In the rows, 128 means zero.
Each row of numbers stands for one node and depends on some of the facts below. Use the named rows to name the rest.

Some facts about the nodes:
σ: uses; β: is of sort
(bofledrer, σ, didrum); (bofledrer, σ, plebri); (buklu, σ, plebri); (dastil, σ, neklo); (dastil, σ, brafen); (deru, σ, stuseklek)
(deru, σ, skiskar); (dibrogras, σ, stuseklek); (dibrogras, σ, skiskar); (dibrogras, σ, skenok); (didrum, σ, stuseklek); (didrum, σ, skenok)
(dimis, σ, klefor); (dimis, σ, klezil); (dimol, σ, stuseklek); (divi, σ, tratis); (divi, σ, stuste); (doskek, σ, kipon)
(dovesim, σ, stuseklek); (dovesim, σ, plebri); (dovesim, σ, tratis); (drada, σ, stuseklek); (drada, σ, tratis); (drosin, σ, stuseklek)
(drufafun, σ, stuseklek); (drufafun, σ, tratis); (duflom, σ, gruflus); (duflom, σ, skarom); (duflom, σ, klidruki); (duflom, σ, plabi)
(dugris, σ, skiskar); (dugris, σ, klidruki); (festik, σ, klezil); (festik, σ, plabi); (flaklo, σ, plebri); (flaklo, σ, dribol)
(flaklo, σ, skenok); (flaklo, σ, sodral); (flostar, σ, festik); (flostar, σ, stepir); (flubrestim, σ, trogrik); (flugi, σ, rabre)
(flugrom, σ, plebri); (fuplor, σ, ragul); (gakani, σ, dovesim); (genal, σ, skezu); (giklol, σ, klidruki); (giklol, σ, drada)
(guzu, σ, tubanin); (guzu, σ, neklo); (kadus, σ, stuseklek); (kaplo, σ, skigik); (kasil, σ, stuseklek); (kasil, σ, vegru)
(kifun, σ, tabrur); (klaskor, σ, fuplor); (klaskor, σ, skenok); (kleduk, σ, tratis); (klefor, σ, plebri); (klezil, σ, neklo)
(klezil, σ, skenok); (klidruki, σ, stuseklek); (kligen, σ, tromuklu); (klikla, σ, klezil); (kobra, σ, stuste); (kotik, σ, stuseklek)
(kotik, σ, divi); (lekabrul, σ, kadus); (lobal, σ, plebri); (masak, σ, stuseklek); (masak, σ, dribol); (mebral, σ, sebas)
(mebral, σ, plegesko); (movan, σ, zuklu); (nafa, σ, tobrin); (nogrek, σ, skarom); (nogrek, σ, masak); (plebri, σ, stuseklek)
(plegesko, σ, stuseklek); (plegesko, σ, tobrel); (plegesko, σ, skenok); (plopasu, σ, drosin); (plopasu, σ, klidruki); (ploplu, σ, skenok)
(rabre, σ, kleduk); (ralok, σ, tratis); (ralok, σ, sodral); (riflapin, σ, skiskar); (riflapin, σ, mogan); (rodre, σ, ragul)
(rodre, σ, sebas); (rodre, σ, stugriklo); (rodre, σ, neklo); (rolak, σ, tobrel); (ruko, σ, buklu); (rupun, σ, tumo)
(sebas, σ, gorabra); (sebas, σ, skenok); (skarom, σ, stuseklek); (skarom, σ, trogrik); (skarom, σ, kipon); (skenok, σ, stuseklek)
(skigik, σ, drufafun); (skigik, σ, zivek); (skiskar, σ, skenok); (sodral, σ, stuseklek); (stugriklo, σ, stuseklek); (stuste, σ, stuseklek)
(tabragur, σ, riflapin); (tabragur, σ, neklo); (tabrur, σ, stuseklek); (tabrur, σ, kipon); (tobrel, σ, plebri); (tresi, σ, plebri)
(tresi, σ, klezil); (trevol, σ, skenok); (trifli, σ, ploplu); (trodus, σ, fusul); (tromuklu, σ, skiskar); (tumo, σ, stuseklek)
(tumum, σ, dovesim); (tumum, σ, flugrom); (vegru, σ, stuseklek); (vegru, σ, tromuklu); (vegru, σ, skenok); (vesker, σ, stuseklek)
(visam, σ, giklol); (voklis, σ, plebri); (zaklonik, σ, sadrir); (zino, σ, stuseklek); (zino, σ, tratis); (zivek, σ, ploplu)
(bofledrer, β, 395); (brafen, β, 575); (buklu, β, 395); (dastil, β, 575); (deru, β, 395); (dibrogras, β, 575)
(didrum, β, 395); (dimis, β, 575); (dimol, β, 395); (divi, β, 575); (doskek, β, 575); (dovesim, β, 575)
(drada, β, 575); (dribol, β, 395); (droder, β, 395); (drosin, β, 575); (drufafun, β, 575); (duflom, β, 575)
(dugris, β, 575); (festik, β, 575); (flaklo, β, 575); (flostar, β, 575); (flubrestim, β, 395); (flugi, β, 395)
(flugrom, β, 395); (fuplor, β, 575); (fusul, β, 395); (gakani, β, 395); (genal, β, 575); (giklol, β, 575)
(gorabra, β, 575); (gruflus, β, 395); (guzu, β, 395); (kadus, β, 575); (kaplo, β, 395); (kasil, β, 575)
(kifun, β, 575); (kipon, β, 395); (klaskor, β, 575); (kleduk, β, 575); (klefor, β, 395); (klezil, β, 575)
(klidruki, β, 575); (kligen, β, 575); (klikla, β, 395); (kobra, β, 575); (kotik, β, 395); (lekabrul, β, 395)
(lobal, β, 395); (losen, β, 575); (masak, β, 575); (mebral, β, 575); (mogan, β, 575); (movan, β, 575)
(nafa, β, 395); (neklo, β, 395); (nogrek, β, 575); (plabi, β, 575); (plebri, β, 395); (plegesko, β, 575)
(plopasu, β, 575); (ploplu, β, 395); (rabre, β, 575); (ragul, β, 575); (ralok, β, 395); (riflapin, β, 575)
(rodre, β, 575); (rolak, β, 575); (ruko, β, 575); (rupun, β, 575); (sadrir, β, 395); (sebas, β, 575)
(skarom, β, 575); (skenok, β, 575); (skezu, β, 395); (skigik, β, 575); (skiskar, β, 395); (sodral, β, 575)
(stepir, β, 575); (stugriklo, β, 395); (stuseklek, β, 575); (stuste, β, 395); (tabragur, β, 395); (tabrur, β, 575)
(tobrel, β, 395); (tobrin, β, 395); (tratis, β, 575); (tresi, β, 575); (trevol, β, 575); (trifli, β, 575)
(trodus, β, 575); (trogrik, β, 395); (tromuklu, β, 575); (tubanin, β, 395); (tumo, β, 575); (tumum, β, 575)
(vegru, β, 395); (vesker, β, 575); (visam, β, 575); (voklis, β, 575); (zaklonik, β, 395); (zino, β, 575)
(zivek, β, 395); (zuklu, β, 575)

Some nodes and their rows:
[130 151  92 115  67 126 128 144 175 126 122  94 146 158 115  96 139 106
  99 105 144 119 142 166 116 157 100 147]: tobrel
[122 174 115 166  63 157 106 112 166 149  94 103 137 105 144 119 175 146
  73 157 156 124 179 160 101 142 140 135]: trodus
[121 154  92 130  81 140 103 147 140 150 113 118 152 181 117 107 123 115
  75 113 162 131 176 171 115 155  95 130]: sadrir
[105 175 103 155  66 165 104 111 179 152  88 119 138 111 165 100 164 169
  78 167 137 105 171 158 107 130 135 111]: sodral
[122 173 120 171  68 167 102 109 180 133  87 107 120 114 133 113 178 155
  71 158 160 120 175 153  96 157 131 149]: dimis
[117 153  87 136  67 136 110 136 153 151 126 115 136 174 121 114 126 117
  88 116 152 128 168 168 108 159  94 136]: nafa
[118 158  86 137  62 138 110 138 148 154 132 113 134 177 125 116 132 111
  91 121 146 129 164 166 105 161  94 141]: flugi
[ 82 162 120 135  68 180 114  96 178 155  85 127 131 118 143 103 185 160
  83 165 129 105 196 158 116 135 141 108]: skenok
[124 171 113 163  62 154 108 111 169 145  95  98 138 102 145 118 175 144
  76 155 154 122 178 160 102 142 140 138]: ruko
[ 99 169 127 135  59 169 116  95 163 157  98 100 127 109 128 122 194 137
  75 156 142 123 208 159 107 143 149 135]: sebas
[110 174 105 156  66 164 105 111 175 150  88 118 137 113 160 107 169 162
  79 164 143 113 174 160 107 135 137 119]: kasil
[111 167 109 192  91 155 122 114 176 137  81 110 131 109 164 141 159 134
  75 138 154 121 185 159 102 131 148 136]: riflapin
[117 161 113 167  63 152 109 109 158 149  94  92 132 108 149 119 180 153
  77 160 157 120 175 160 101 138 136 134]: kifun
[122 175 110 164  61 158 106 111 167 148  96 105 136 106 147 119 174 150
  75 158 153 124 177 160 101 144 142 136]: rupun
[112 173 105 153  63 162 103 109 173 151  89 116 139 113 161 106 170 164
  79 167 144 113 172 161 106 134 137 121]: masak
[117 163 116 155  61 150 104 111 189 154  97 111 138  92 144 127 165 145
  71 161 166 115 171 163  98 134 134 143]: plopasu
[119 156  86 125  80 139 106 133 141 129 111 100 125 183 118 113 101 120
  62  99 166 118 202 173 118 149  96 126]: neklo
[117 176 117 150  57 158 108 106 163 151 100  97 133 108 144 123 178 143
  74 157 151 123 187 159 103 142 144 140]: mebral
[125 193 109 143  50 158 106 109 158 153 103  94 133 108 155 128 173 141
  73 160 147 129 189 161 102 144 151 149]: fuplor
[107 175 102 149  62 164 101 108 185 152  87 123 139 110 166 105 159 170
  77 168 141 105 169 162 108 128 134 116]: drosin
[130 170 122 159  70 160 113 115 190 121  83  98 128 105 129 103 182 150
  79 151 156 117 164 151 101 155 135 150]: tresi

Rows to name:
No name comes twice in this set of rows, the named rows included.
[ 79 131 105 139  93 153 135 126 161 155 115 133 128 181 114 129 141  93
  96  99 136 123 194 164 115 154 104 133] : skiskar
[121 148  91 123  70 131 124 139 170 132 120 103 139 165 115 101 135 111
  95 106 146 120 153 165 113 158  97 139] : bofledrer
[107 153  77 132  67 141 108 137 162 150 124 126 134 178 138 100 117 130
  90 124 136 112 160 166 111 151  88 115] : kotik
[110 145  92 147  69 137 111 148 153 151 138 107 132 165 115 105 119 105
  76 120 141 118 167 157  99 154  88 112] : ralok
[115 154  80 132  67 135 113 125 154 132 125  99 114 176 123 119 107 120
  74 103 155 115 190 169 111 152  93 131] : guzu
[122 175 113 170  61 158 106 113 166 149  97 100 135 105 147 118 172 146
  73 159 149 123 182 159  97 145 138 133] : kobra
[103 169 125 148  63 167 115  98 164 155  96 106 130 109 131 122 192 139
  77 157 143 123 202 158 106 146 145 134] : klaskor
[103 145 107 167  66 155 106 104 152 151  86  93 130 120 164 107 180 177
  85 171 154 105 159 161 105 124 131 116] : tabrur
[125 171 124 159  80 162  93 126 159 149  76 114 150 114 135 111 174 150
  60 159 170 129 184 161 104 143 136 137] : plabi
[ 97 170 118 135  60 171 113 101 170 155  91 114 134 112 145 111 186 152
  82 165 133 114 192 160 111 137 144 123] : plegesko
[128 186 115 144  70 161  98 122 149 149  85 101 152 110 146 116 166 143
  60 155 160 130 196 164 108 137 149 136] : ragul
[100 156  73 131  66 147 107 137 161 152 124 131 136 183 146  97 112 137
  92 127 130 110 158 166 113 150  88 112] : stuste

The same nodes again, as new rows of numbers:
Known rows:
[134 143 191  82 188 112 106 147 119 146 144 159  94 137 213 141 200 202
 120 174  94  64  64  63 157 150 140  98 140 104 159 135 113 156 174 174
  59 107 133]: zuklu
[143 139 146 105 122 124 125 147 106 147 141 133 125 113 128 121 149 130
 142 142 127 137 147 119 114 128 113 118 143 126 124 108 151 117 130 131
 101 119 120]: tumo
[137 131 136 122 129 129 122 158 110 146 145 137 127 108 129 113 145 116
 136 131 123 138 149 121  97 133 113 121 150 128 111 111 164 122 140 121
  99 117 137]: rupun
[134 130 142 119 125 131 129 159 115 145 148 127 125 102 125 102 140 130
 134 134 121 144 133 103 102 133 114 126 155 131  98 106 157 121 130 118
 111 127 139]: dimis
[ 96 109  90 167 136 137 133 104 160  99 108 123 137 145 121 135  93 114
 103  97 137 114  94 142 138 122 154 152 100 135 122 160  95 144 125 119
 178 147 156]: klikla
[144 146 139 100 128 117 134 136 105 149 142 142 129 111 135 120 145 134
 139 135 122 121 152 123 111 121 114 117 135 128 117 103 154 108 132 136
  96 105 110]: skarom
[141 138 139 115 131 117 132 149 112 145 148 142 131 110 135 107 137 123
 134 127 121 130 141 116  98 128 112 124 141 134 102 104 162 113 141 124
 100 109 130]: duflom
[143 141 146 101 122 119 132 144 108 147 142 134 125 116 130 117 147 134
 140 139 125 134 144 116 115 127 114 118 142 127 118 105 149 114 128 133
 100 115 117]: klidruki
[116  96 100 164 135 120 118 136 148  83 122 120 140 199 132 151 110  76
 120 105 150 132  92 162 119 146 151 153  88 153 169 197  96 159 153 125
 154 133 155]: kaplo
[153 128 157  94 120 111 125 167 101 130 153 122 122 149 134 123 153 110
 152 151 132 156 131 118  99 147 113 122 140 146 146 132 146 125 140 132
  92 113 121]: skigik
[137 136 127 118 136 121 128 148 112 146 148 147 132 108 137 112 140 116
 132 124 121 119 159 131  90 125 110 122 139 128 109 109 169 117 143 129
  92 103 128]: kifun
[134 129 144 126 118 134 118 161 110 151 144 129 127  96 120 112 149 127
 138 131 124 150 140 110 110 135 113 121 159 126 104 104 160 122 134 114
 112 132 145]: rolak
[103 116  99 162 121 138 121  97 149 112  98 124 140 146 119 158 111 126
 116 104 145 118 103 149 167 118 152 138  97 121 145 157  83 139 119 127
 178 154 141]: tobrel
[137 128 138 117 127 128 124 162 113 141 149 129 124 110 127 110 143 118
 139 135 123 144 140 114  95 137 114 127 153 134 111 114 161 124 135 120
 102 120 140]: trevol
[ 98 110  93 183 124 144 117 108 153 112 102 127 143 138 115 149 105 114
 107  94 141 121 103 149 153 122 149 142 104 123 130 156  95 147 129 115
 180 158 162]: lobal
[144 138 147 104 122 123 125 146 106 147 141 133 125 114 128 121 148 131
 143 140 125 139 147 118 114 128 112 118 145 127 122 107 150 114 128 130
 100 117 119]: kadus
[142 139 149 105 121 122 127 144 108 147 143 132 125 119 128 116 146 131
 139 142 125 141 144 116 115 127 113 115 146 124 121 108 146 119 129 130
 101 119 115]: drada
[139 133 146  93 122 127 128 149 109 142 140 119 118 111 124 121 151 135
 146 151 126 144 140 111 112 131 118 122 152 129 127 112 145 117 117 131
 108 124 120]: fuplor
[115 107 103 148 127 125 124 114 145  93 110 117 135 180 128 160 112 104
 124 114 150 124  97 155 144 130 153 145  88 142 167 181  84 146 131 133
 164 140 140]: ploplu
[136 131 141 121 123 128 122 157 112 146 146 132 128 108 126 112 144 121
 137 133 122 145 142 114 103 134 112 123 154 128 110 110 158 123 137 120
 102 125 137]: flaklo
[ 81 100  69 144 153 154 140  97 172  90  99 109 120 137 117 128  87 116
  98 120 128 100 109 146 119 118 161 161 113 128 131 170  90 152  97 133
 178 148 145]: guzu

Name these rows:
No name comes twice in this set of rows, the named rows included.
[ 99 118 106 175 108 145 113  97 147 122  92 121 142 131 110 161 116 138
 115 100 145 129 100 143 183 116 152 134 104 113 137 146  81 137 116 118
 189 171 150] : buklu
[138 138 134 117 132 123 128 149 112 146 147 144 131 109 132 111 140 118
 134 128 121 128 153 123  95 129 110 123 143 130 108 107 164 117 141 127
  96 110 130] : nogrek
[128 132 152 144 103 146 108 161 108 166 137 128 132  76 111 117 156 144
 138 125 124 164 134 100 133 132 112 115 166 111  95  88 155 119 129 103
 126 153 155] : ruko
[141 138 149  96 124 123 136 146 111 143 145 124 121 109 128 110 143 141
 140 145 122 142 131 101 113 128 116 121 149 130 110 103 147 114 119 130
 112 122 122] : klezil
[138 139 158 115 122 125 126 124 114 152 139 135 123 152 115  96 122 129
 116 142 114 153 150 117 124 118 102 111 161 101 109 110 124 134 134 125
  86 125  96] : kleduk
[137 135 141  90 126 129 134 145 111 141 138 120 114 109 126 114 146 136
 142 154 121 138 143 110 107 128 120 124 153 127 123 111 145 117 112 135
 106 121 116] : riflapin
[134 130 143 126 120 132 118 157 112 151 145 132 128 103 122 111 145 125
 134 130 123 150 141 111 108 133 112 121 156 122 106 105 157 123 137 114
 108 130 140] : tumum
[147 135 153 101 120 118 126 153 105 142 145 128 124 131 129 119 148 123
 145 146 127 148 140 117 111 134 112 119 145 132 129 118 146 120 133 129
  96 116 118] : drufafun
[118 137 104 135 123 114 139  73 144 111  99 135 142 161 131 163 107 140
 117 110 146  95 106 152 174 103 151 133  72 126 150 148  75 121 115 146
 171 132 110] : gruflus
[143 139 152 107 117 125 125 145 106 151 141 129 124 113 124 118 148 135
 141 142 124 146 142 112 121 128 112 116 151 120 118 105 145 117 128 128
 104 126 120] : dovesim
[130 139 164 122 127 126 125 111 119 152 137 134 123 173 106  80 105 126
  98 142 104 158 155 119 127 111  97 107 171  85  98 112 112 145 137 125
  76 129  84] : rabre
[118 106 107 147 126 121 123 117 143  91 112 120 136 190 130 161 114  98
 125 115 152 127  95 157 141 134 152 146  87 145 174 186  84 149 136 133
 160 138 139] : zivek
[113 136  93 138 130 120 134  71 145 112  96 139 142 155 132 168 109 131
 118 106 144  85 124 168 167 102 151 134  72 124 157 153  82 125 119 147
 164 127 108] : kipon
[148 146 157  94 122 107 151 141 110 141 151 130 127 117 136 101 135 147
 135 139 122 140 114  90 116 126 117 123 136 142  94  94 146 103 124 130
 113 113 117] : festik
[128 134 133  49 140 138 155 125 124 131 129  99  93 102 122 105 136 156
 141 182 114 124 145  98 106 118 127 129 161 123 126 112 129 114  74 152
 114 122  91] : brafen

